Each row has a name. Each question is about the rows just above it.

[159 114 141  78] = <26>
[181 180 127  94] = <176>
[141  78 142 156] = <14>
[180 152 126 147] = <18>
[139  74 153  75] = <29>
[128  96 163  86] = <210>
[108  86 158 136] = <127>
[104 152 126 147] = <139>
[162 117 139  74] = <49>
<176> without one entry, shuffled: [ 94 180 181]. Gone:
[127]
<29> without one entry, shuffled: [139 153  74]. Gone:
[75]
Shuffled <14> with one entry gone: [141 156  78], missing
[142]
<139> without one entry, shuffled: [147 126 104]. Gone:
[152]
Which entry of <29> is missing from [ 74 139 153]?
[75]

[134 116 152 127 129 125 126 127 121 120 136 129 119 128 130 128 130 126
 132 126 132 125 123 133 126 132 113] = <45>
[128 132 146 129 131 129 126 129 147 128 115 125 125 127 135 129 129 128
 129 126 123 132 135 126 126 129 129] = <127>
[133 133 123 132 136 129 124 129 126 131 117 129 105 130 134 121 130 115
 127 133 121 127 123 131 130 129 156] = <49>
[134 133 180 122 121 129 124 127 135 133 117 127 126 122 125 128 129 129
 119 132 134 128 126 121 127 118 128] = <18>
[129 133 132 124 125 127 130 128 126 133 123 130 129 125 118 130 130 140
 127 128 135 131 130 124 125 130 138] = <176>
[134 116 100 129 126 128 128 129 124 133 116 127 120 130 129 127 129 126
 126 126 141 123 126 128 123 128 109] = <14>
[123 130 136 131 125 126 128 127 125 129 123 130 125 124 129 124 129 107
 126 120 132 123 122 128 131 122 127] = <92>
[120 129 171 129 128 130 126 126 126 124 141 126 134 137 129 124 129 127
 127 133 137 129 127 128 127 126 131] = <210>
[120 133 171 129 128 130 126 126 126 124 141 126 134 137 129 124 129 127
 140 133 137 129 127 128 127 126 131] = <26>
[134 133 180 128 121 129 124 127 135 133 117 127 126 122 125 128 129 129
 127 129 122 129 126 130 129 123 127] = <21>
[129 141 142 127 129 126 133 128 131 129 138 130 131 126 130 129 132 115
 128 133 125 121 123 122 127 128 129] = <29>
Whose row is [134 133 180 128 121 129 124 127 135 133 117 127 126 122 125 128 129 129
 127 129 122 129 126 130 129 123 127]?
<21>
Which entry of <127> is missing from [128 129 135 126 147 129 123 126 129 131 125 126 129 115 132 129 125 128
 132 127 135 128 129 126 129 129]?
[146]
<26> without one entry, shuffled: [129 126 131 127 129 124 133 134 127 137 129 137 128 120 126 140 129 126
 130 128 171 126 124 127 133 126]. Gone:
[141]
<127> without one entry, shuffled: [126 129 129 125 128 135 132 135 126 129 132 126 129 131 126 129 129 125
 129 129 128 123 128 127 146 147]. Gone:
[115]
Shuffled <45> with one entry gone: [125 116 125 113 126 120 126 152 126 121 132 130 128 119 126 129 123 127
 136 129 134 132 128 132 127 130], missing
[133]

[127 119 134 136 106 141 103] = <18>
[107 109 105 126 125 132 155] = <92>
[119 123 134 121 119 137 133] = <14>
[111 123 134 124 119 137 122] = <29>
[178 155 177 153 111 142  67] = <127>
[119 123 134 121 119 148 128] = <210>
[117 133 110 139 117 130 116] = <26>
[129  96 121 124 107 150 111] = <139>
[121 112 117 109 121 138 137] = <45>
[111 123 134 121 119 176 125] = <176>
Which entry of <29> is missing from [137 134 122 119 123 111]?
[124]
<29> without one entry, shuffled: [137 111 124 122 119 134]. Gone:
[123]
<29> without one entry, shuffled: [124 134 123 119 137 111]. Gone:
[122]
Shuffled <92> with one entry gone: [126 107 155 105 109 132], missing
[125]
Shuffled <127> with one entry gone: [111 142 153 155  67 178], missing
[177]
Shuffled <127> with one entry gone: [111  67 142 177 153 155], missing
[178]

[127 142 179 126 114 114 141 121] : <26>
[130 147 140 108  98 122 133 131] : <92>
[137 126 137 140 126 151 122  90] : <139>
Which entry of <26> is missing from [121 114 179 142 141 127 114]?
[126]
Shuffled <26> with one entry gone: [141 142 127 121 126 114 114], missing
[179]
<26> without one entry, shuffled: [127 126 114 114 179 121 141]. Gone:
[142]
Which entry of <92> is missing from [133 122 147 108 130 140  98]?
[131]

[112 121 145 119 120 123 134 151 142 160 119 136 139 146 157 121 168 146
 156 103 132 146 115  95 104 127 137 149 162 125 133  87 146 130 108 113
 126 136 136 120 146 160 134 130 114  77 131 119 127 124 171 117]  <18>
[137 126 120 119 149 121 147 130 111 161 136 144 144 121 131 136 126 121
 165 115 131 143 142 126  99 112 124 159 145 136 120 109 116  82 119 121
 113 128 149 129 134 119 141 133 164 141 143 136 121 136 159 120]  <14>
[ 85 132 167 128 106 114 148 135 156 148 150 101 121 123 156 113 134 139
 152 144 114 114 131 106 110 129 123 120 155 117 158 111 176 174 114 135
 165 108 112 127 122 143 127 123 129 100 127 103 156 147 116 140]  <49>
[149 156 148 152 133 155 133 149 141 111 113 160 157 129 116  96 153 153
  92  90 143 129 104 125 142 118 149 127 131 124 154 116 105 161 124 137
 123 176 123 137 123 162 139 103 127 106 145 120 106 127 143 115]  <210>
[149 156 148 152 133 155 133 149 141 111 113 160 157 129 116  96 132 153
  92  90 143 129 104 125 142 118 149 127 131 124 154 116 105 161 124 137
 123 176 123 137 123 162 139 103 127 106 145 139 136 133 109 161]  <92>
<92> without one entry, shuffled: [127 136 116 176  96 123  92 105 137 118 160 106 133  90 161 129 162 124
 143 125 132 153 137 109 123 149 133 139 104 111 149 142 161 157 155 145
 133 131 139 129 152 127 116 123 149 103 141 124 148 113 154]. Gone:
[156]
<49> without one entry, shuffled: [156 152 114 156 150 112 156 123 131 129 165 127 140 100 127 122 123 128
 148 158 114 155 147 127 167 174 129 103 176 113 120  85 135 117 106 111
 132 106 101 139 148 135 114 144 134 114 116 143 110 108 123]. Gone:
[121]
<14> without one entry, shuffled: [120 121 164 126 120 128 136 130 112 126 136 159  99 121  82 161 121 115
 121 136 149 149 145 119 109 143 141 141 136 131 144 131 121 136 120 126
 116 144 119 124 113 143 134 142 147 119 165 133 159 111 129]. Gone:
[137]

[113 121 109 132 143 136 121 154 105 146 120 151 123 107 120 122 119 107
 121 125 146 125 115 108 120 119 144 118 115 118 106 110 119 129  97 149
 112 109 149 111 104 114 135 110 141] = <26>
[134 108 119 155 157 143 124 141 125 146 132 139 121 124 112 109 159 124
 125 104 159 119 129 125 158 158 144 164 114 124 123 111 132 124 117 186
 166 134 174  98 125 133 152 118 160] = <127>
[133 135 139 138 130 148  94 167 139 163 121 165 149 113 115 104 124 131
 139 111 139 141 142 134 133 131 158 133 138 138 130 110 112  84 131 149
 124 132 145 101 132 141 139 140 138] = <14>
Which entry of <26> is missing from [143 146 129 115 121 125 123 120 122 144 135 119 110 136 107 110 125 109
 119 121 120 109 149 107 141 108 106 149 118 132 112 104 151 119 105 115
 120 118 113  97 111 114 146 121]?
[154]
Which entry of <26> is missing from [132 110 120 118 114 125 119 154 111 149 109 107 121 104 119 118 121 113
 125 120 135 136 107 115 122 151  97 108 129 149 141 112 143 121 146 109
 110 115 106 119 123 144 146 120]?
[105]
Shuffled <26> with one entry gone: [107 125 123 120 105 136 121 125 135 111 121 108 118 132 107 154 122 119
 104 146 149 110 112 114 110 113 120 146 106 151 144 149 120 119 115  97
 121 118 109 129 119 141 115 109], missing
[143]
<127> without one entry, shuffled: [125 158 124 132 186 124 129 164 124 125 132 118 123 121 112 139 159 160
 119 109 108 134 125 146 152 124 141 114 159 117 133 134 104 119 157 174
 158 166 144 111 125  98 124 155]. Gone:
[143]
<26> without one entry, shuffled: [ 97 112 125 115 119 109 123 105 109 120 132 136 141 143 121 106 154 125
 146 107 107 119 108 118 118 149 111 121 146 110 114 129 115 151 120 113
 121 119 110 120 104 122 149 135]. Gone:
[144]
Shuffled <127> with one entry gone: [124 104 121 158 132 123 117 124 124 160 111 134 159 144 124 139 125 157
 119 158 125 146 125 133 174 119 159 143 109 134 108 164 125 114  98 155
 129 186 152 124 112 132 141 118], missing
[166]

[ 85 132 138 117 111 110 153 159  80  99 149  98 116] -> <127>
[ 95 129 124 113 108 102 161 161  80 135 148  93 123] -> <26>
[ 85 132 139 119 114 113 150 157  81  92 150  99 116] -> <139>
[117 130 146 131 193 119 146 140 140 103 130 160 102] -> <14>
[170 132 163 126  93 113 122  88 110 177 101 141 140] -> <45>
[169 107 156 163 123 132  86 105 112 124  83 124 136] -> <92>
[169 107 156 163 123 132  86 105 112 124  83 161 155] -> <21>
[154 132 163 126  93 113 122  88 110 177 101 141 140] -> <210>
[113 112 113 180 132 148 151 108 179 100 125 139 109] -> <176>
Which entry of <21> is missing from [161 132  83 123 124 169  86 105 163 155 107 112]?
[156]
Shuffled <45> with one entry gone: [132  93 177 113 163 101 110 170 126 140  88 122], missing
[141]
<14> without one entry, shuffled: [130 119 160 130 102 146 146 140 140 103 117 131]. Gone:
[193]
Shuffled <176> with one entry gone: [139 113 179 180 113 132 108 151 100 125 148 109], missing
[112]
Shuffled <92> with one entry gone: [ 86 124  83 105 112 107 132 169 156 136 124 123], missing
[163]

